Below is a small trained network, with its code and all its weights. Each question gives an input and a target symbol and asks what happens when units are switched off, that is, made to give their printed mean instead of their output.

import numpy as np


def w(rows, s, z=0):
    codes = np.array(rows[::2]) - 128.0
    scale = np.full(codes.shape[1], s)
    scale[-1] = z or s
    return codes * scale


def norm(h):
    return h / np.sqrt((h * h).mean(-1, keepdims=True) + 1e-5)


def f(y):
    return np.maximum(y, 0)


def softmax(a):
    e = np.exp(a - a.max(-1, keepdims=True))
    return e / e.sum(-1, keepdims=True)


def log_softmax(a):
    a = a - a.max(-1, keepdims=True)
    return a - np.log(np.exp(a).sum(-1, keepdims=True))


def net(x, mask):
    ids = ['ΠΨαεηλσ'.index(c) for c in x.split()]
    T = len(ids)
    res = E[ids] + P[:T]
    u = 0
    for l in range(2):
        r = norm(res)
        for j in range(2):
            rows = slice(3 * j, 3 * j + 3)
            q, k, v = (r @ M[l][rows].T for M in (Q, K, V))
            z = softmax(np.where(np.tri(T) > 0, q @ k.T / 3**0.5, -1e9)) @ v
            o = O[l][rows]
            res = res + np.where(mask[u + j], z, o[:, -1]) @ o[:, :-1]
        u += 2
        y = f(norm(res) @ A[l][:, :-1].T + A[l][:, -1])
        res = res + np.where(mask[u : u + 4], y, B[l][:, -1]) @ B[l][:, :-1]
        u += 4
    return log_softmax(norm(res)[-1] @ U[:, :-1].T + U[:, -1])


Q, K, V, O, A, B = {}, {}, {}, {}, {}, {}
E = w([
[162,190,45,110,71,59,136,90,170],'Π',
[85,106,127,134,154,122,165,139,122],'Ψ',
[97,129,141,149,168,132,166,131,122],'α',
[115,132,174,151,60,160,104,80,150],'ε',
[190,68,175,185,187,102,40,151,154],'η',
[253,126,77,93,173,82,132,99,51],'λ',
[85,139,156,103,166,126,159,129,132],'σ',
],0.0062)
P = w([
[127,144,168,177,85,1,108,146,94],'0',
[111,121,147,147,129,54,110,74,104],'1',
[149,116,171,144,96,73,139,128,129],'2',
[110,140,111,150,115,120,94,120,71],'3',
[136,101,139,121,141,107,116,91,155],'4',
[152,120,141,138,103,137,146,168,101],'5',
[115,122,90,128,153,157,93,88,120],'6',
[170,91,147,116,133,150,142,138,178],'7',
[138,139,89,131,129,195,115,164,107],'8',
[143,90,107,101,154,166,108,99,167],'9',
[181,87,122,112,130,187,139,184,148],'10',
],0.0048)
Q[0] = w([
[120,136,64,89,184,174,194,246,148],'L0H1',
[98,58,84,110,222,104,96,1,213],'L0H1',
[59,178,49,137,135,200,46,92,17],'L0H1',
[97,57,173,105,192,108,135,158,149],'L0H2',
[164,146,93,81,138,90,150,134,106],'L0H2',
[105,108,127,94,149,195,176,167,97],'L0H2',
],0.0075)
K[0] = w([
[137,142,76,117,136,194,133,122,124],'L0H1',
[186,92,167,94,116,128,178,141,208],'L0H1',
[104,92,120,110,177,108,130,9,162],'L0H1',
[133,102,151,124,149,155,142,172,139],'L0H2',
[148,136,101,114,143,96,140,130,104],'L0H2',
[122,119,116,112,152,193,142,112,101],'L0H2',
],0.011)
V[0] = w([
[149,254,213,40,187,121,95,114,141],'L0H1',
[68,122,205,163,94,161,113,123,181],'L0H1',
[95,93,117,30,44,82,84,160,177],'L0H1',
[160,96,160,197,181,150,133,161,110],'L0H2',
[100,125,138,87,200,97,198,143,147],'L0H2',
[212,95,84,76,180,71,133,154,75],'L0H2',
],0.0045)
O[0] = w([
[125,4,81,179,40,127,195,186,114,103],'L0H1',
[137,133,132,60,99,135,86,255,140,238],'L0H1',
[173,210,170,191,136,181,184,183,66,10],'L0H1',
[55,160,105,57,88,105,129,112,106,230],'L0H2',
[67,156,79,223,104,111,79,138,99,161],'L0H2',
[72,142,155,147,91,212,126,125,159,151],'L0H2',
],0.0044,0.0012)
A[0] = w([
[66,149,165,167,20,189,99,80,183,97],'L0N1',
[217,86,133,87,91,193,82,88,146,121],'L0N2',
[114,173,131,84,172,141,136,253,103,2],'L0N3',
[112,164,91,182,151,138,179,98,92,152],'L0N4',
],0.0045)
B[0] = w([
[193,129,138,136,153,35,118,150,67,170],'L0N1',
[63,120,143,122,91,198,149,93,126,253],'L0N2',
[160,101,135,51,253,107,212,133,147,148],'L0N3',
[129,119,158,107,112,171,158,140,156,182],'L0N4',
],0.0063,0.0038)
Q[1] = w([
[166,121,201,108,26,68,61,111,73],'L1H1',
[183,119,108,130,100,183,211,28,89],'L1H1',
[111,26,137,92,171,166,76,97,54],'L1H1',
[97,156,171,154,166,68,124,201,160],'L1H2',
[62,107,126,103,209,189,114,183,162],'L1H2',
[135,114,254,184,134,119,54,116,99],'L1H2',
],0.0068)
K[1] = w([
[130,113,215,129,99,80,131,141,73],'L1H1',
[255,122,94,128,113,117,95,101,84],'L1H1',
[132,68,148,99,175,195,111,106,101],'L1H1',
[109,139,170,163,136,119,112,207,121],'L1H2',
[141,86,122,151,202,155,91,148,159],'L1H2',
[143,119,169,158,129,52,107,113,89],'L1H2',
],0.0087)
V[1] = w([
[67,20,208,119,223,234,105,129,113],'L1H1',
[177,123,109,71,129,182,130,122,38],'L1H1',
[108,112,113,188,146,144,125,88,50],'L1H1',
[86,199,127,78,39,122,252,117,85],'L1H2',
[50,203,50,56,107,152,193,113,121],'L1H2',
[141,159,135,107,83,136,78,149,93],'L1H2',
],0.0031)
O[1] = w([
[161,202,126,194,79,2,158,186,57,122],'L1H1',
[69,115,229,218,147,66,148,143,163,154],'L1H1',
[140,140,196,90,144,104,147,205,187,190],'L1H1',
[158,119,60,145,202,84,33,193,174,191],'L1H2',
[186,96,210,132,133,69,98,102,144,2],'L1H2',
[123,118,109,179,186,117,146,95,162,142],'L1H2',
],0.0034,0.001)
A[1] = w([
[255,129,132,173,122,62,60,130,118,143],'L1N1',
[102,123,132,133,129,120,128,153,93,142],'L1N2',
[113,228,149,123,163,137,109,126,144,2],'L1N3',
[130,111,174,138,78,254,91,103,126,93],'L1N4',
],0.0084,0.0044)
B[1] = w([
[2,149,75,38,77,41,65,145,201,189],'L1N1',
[171,133,132,132,114,151,128,112,138,165],'L1N2',
[134,167,158,176,140,152,59,157,111,135],'L1N3',
[199,107,88,106,131,172,125,54,151,255],'L1N4',
],0.0091,0.0069)
U = w([
[49,109,72,54,104,37,44,124,147,87],'Π',
[230,84,113,117,136,220,112,53,159,167],'Ψ',
[203,131,165,56,232,74,185,193,113,124],'α',
[143,27,93,203,53,158,133,252,108,201],'ε',
[122,205,181,191,151,171,58,160,106,232],'η',
[82,224,129,92,52,172,229,119,47,10],'λ',
[70,63,219,228,157,81,182,85,157,113],'σ',
],0.0043,0.0013)

Each question gives the input, a string of symbols that net reads in full, and the target symbol t.
The units are the heads (3 rows each of Q, K, V and O) and the neurons (one row each of A and B). Each row of codes is followed by its name. A weight is (code - 128) times the scale printed after its matrix; where a second scale follows, it is the last column's (O, A, B and U).
mask holds one flag per unit, layer by layer, with each layer's heads first. A switched-off unit (its flag False) gives its mean, the last column of its rows in O or B, instead of its output. The means were averaged over made-up inputs and are rounded, as every weight is.
A unit's drop is (log p(t) with every unit on - log p(t) with that unit switched off) / (log p(t) with every unit on - log p(t) with every unit switched off).
The circuit of an input: a set's keep is (log p(t) with only the set's units on - log p(t) with every unit switched off) / (log p(t) with every unit on - log p(t) with every unit switched off). Starting from all 12 units, units are removed one at a time, each time the one whose removal leaves the highest keep (on an exact tie, the one counted first), for as long as the keep stays at least 0.8.
circuit, biggest first: the units of the circuit, biggest drop first
most important unit: the unit with the biggest drop
top k neurons: the k neurons with the biggest drops, biggest first
top k neurons in layer l: the k neurons of layer l with the biggest drops, biggest first
which heads matter: for each layer, one digit per head in row order, 1 if its drop is at least 0.15 and else 0, layers parted by /
input η ε Ψ ε Ψ σ α η α λ Ψ, target Π: circuit, biggest first -> L0H1, L1N4
input ε α ε Π Ψ η α, target η: top 2 neurons -> L1N3, L1N4
input Π ε Ψ, target Ψ: which heads matter -> 10 / 10
input α λ η α, target σ: circuit, biggest first -> L0H1, L1N4, L1N1
input η η λ η η σ, target λ: which heads matter -> 00 / 01
input σ Π Ψ Ψ ε λ, target Π: circuit, biggest first -> L1N1
input σ ε λ α η, target Π: which heads matter -> 00 / 10
input η Π ε ε Π η σ σ, target λ: circuit, biggest first -> L1N4, L1N1, L1H1, L0H2
input σ Π λ α ε ε ε Ψ σ, target α: top 3 neurons -> L0N3, L1N1, L1N4
input α η ε α λ α σ, target σ: circuit, biggest first -> L0H1, L1N4, L1N1, L1H1
input Π Π ε Π, target Ψ: circuit, biggest first -> L1H1, L1N1
input σ ε η η σ ε λ λ η σ, target σ: which heads matter -> 10 / 10
input Ψ η σ α, target λ: circuit, biggest first -> L1N4, L1N1, L1H2, L1H1
input ε α η λ ε λ Π σ λ α, target ε: circuit, biggest first -> L0H1, L1N4, L1N1, L0N2
input σ η σ, target ε: top 2 neurons in layer 1 -> L1N4, L1N1
input Ψ ε α σ η, target Π: which heads matter -> 00 / 00
input ε Ψ λ η λ α α α Ψ α, target Π: most important unit -> L0H1
input ε Π ε σ, target Ψ: top 2 neurons -> L0N4, L0N1
input ε η ε α ε α Π ε Ψ Ψ, target α: top 3 neurons -> L0N3, L1N1, L1N4
input σ Ψ σ σ ε λ, target Π: most important unit -> L1H2
input σ η ε α ε ε ε Π ε λ σ, target α: top 4 neurons -> L0N3, L1N1, L1N4, L0N2
input Π η ε Π ε Ψ Π α, target η: which heads matter -> 11 / 00
input λ ε Ψ Ψ ε λ Π λ σ ε Ψ, target ε: circuit, biggest first -> L1N4, L1N1, L0H2, L0N2
input λ ε α, target σ: which heads matter -> 11 / 00
